Below is a small trained network, with its code and all its weights. Each question gives an input and a class and asks what happens when units are switched off, that is, made to give their printed mean instead of their output.

import numpy as np


def w(rows, s, z=0):
    codes = np.array(rows[::2]) - 128.0
    scale = np.full(codes.shape[1], s)
    scale[-1] = z or s
    return codes * scale


def f(y):
    return np.maximum(y, 0)


def log_softmax(a):
    a = a - a.max(-1, keepdims=True)
    return a - np.log(np.exp(a).sum(-1, keepdims=True))


def net(x, mask):
    res = np.array(x, float).reshape(1, 7) / 4 @ E
    y = f(res @ A[0][:, :-1].T + A[0][:, -1])
    res = res + np.where(mask, y, B[0][:, -1]) @ B[0][:, :-1]
    return log_softmax(res[-1] @ U[:, :-1].T + U[:, -1])


A, B = {}, {}
E = w([
[175,149,29],'x0',
[111,141,130],'x1',
[50,169,99],'x2',
[66,217,178],'x3',
[168,126,200],'x4',
[99,2,144],'x5',
[188,128,155],'x6',
],0.0074)
A[0] = w([
[101,122,85,58],'n1',
[107,87,162,85],'n2',
[172,113,136,105],'n3',
[197,201,109,144],'n4',
[90,72,170,136],'n5',
[43,157,94,253],'n6',
[108,122,92,65],'n7',
[186,178,84,183],'n8',
[141,137,221,95],'n9',
[7,150,85,78],'n10',
[50,123,101,212],'n11',
[183,102,180,80],'n12',
[160,172,189,219],'n13',
],0.013,0.0037)
B[0] = w([
[132,179,139,155],'n1',
[162,130,89,181],'n2',
[130,126,82,167],'n3',
[194,210,180,216],'n4',
[159,49,121,220],'n5',
[67,149,187,255],'n6',
[133,182,140,149],'n7',
[183,194,169,213],'n8',
[124,7,158,208],'n9',
[11,82,114,234],'n10',
[96,133,175,226],'n11',
[119,52,120,192],'n12',
[116,68,202,224],'n13',
],0.017,0.0073)
U = w([
[195,75,38,255],'0',
[115,220,5,35],'1',
[109,30,9,138],'2',
[245,105,206,140],'3',
[85,86,199,167],'4',
[254,141,112,57],'5',
[181,13,63,67],'6',
],0.0061,0.0092)

Each question gives the input, the list of numbers given to net, and the class t.
The units are the neurons (one row each of A and B). Each row of codes is followed by its name. A weight is (code - 128) times the scale printed after its matrix; where a second scale follows, it is the last column's (A, B and U).
mask holds one flag per neuron, in row order. A switched-off neuron (its flag False) gives its mean, the last column of its row in B, instead of its output. The means were averaged over made-up inputs and are rounded, as every weight is.
A unit's drop is (log p(t) with every unit on - log p(t) with that unit switched off) / (log p(t) with every unit on - log p(t) with every unit switched off).
The circuit of an input: a set's keep is (log p(t) with only the set's units on - log p(t) with every unit switched off) / (log p(t) with every unit on - log p(t) with every unit switched off). Starting from the 12 units with the biggest drops (on a tie, the unit counted first), units are removed one at a time, each time the one whose removal leaves the highest keep (on an exact tie, the one counted first), for as long as the keep stays at least 0.8.
circuit, biggest first: the units of the circuit, biggest drop first
unit that matters most: the unit with the biggest drop
k most important neurons: the k neurons with the biggest drops, biggest first
drop when u is switched off: that unit's drop, to one decimal
input [-8,4,-3,-3,-7,-1,7], class 6: circuit, biggest first : [n6; n4; n8; n11]
input [6,4,-6,6,7,8,-6], class 2: circuit, biggest first : [n4; n8; n6]
input [-6,-8,0,1,2,8,-2], class 6: unit that matters most : n5
input [3,-8,-2,-5,4,4,-6], class 2: circuit, biggest first : [n4; n8]
input [2,6,2,5,1,8,1], class 2: circuit, biggest first : [n4; n13]
input [-7,3,-5,-1,-6,-8,0], class 3: circuit, biggest first : [n10; n4]
input [-4,7,2,-4,0,8,3], class 2: 3 most important neurons : [n4; n8; n13]
input [5,-6,-6,-5,-3,1,4], class 5: 2 most important neurons : [n8; n10]
input [4,-8,-6,2,-4,-3,8], class 5: 2 most important neurons : [n6; n9]
input [3,-5,-2,-4,-5,-6,-7], class 3: 2 most important neurons : [n8; n4]
input [-2,7,2,-4,8,5,3], class 2: 2 most important neurons : [n4; n8]
input [-2,5,2,-1,2,7,2], class 2: drop when n13 is switched off : 0.1
input [-3,-3,-7,-8,-6,-4,-6], class 0: drop when n3 is switched off : 0.0
input [7,1,5,-7,-7,-1,-8], class 4: circuit, biggest first : [n6]
input [8,5,3,-7,8,-4,7], class 5: drop when n4 is switched off : -0.1
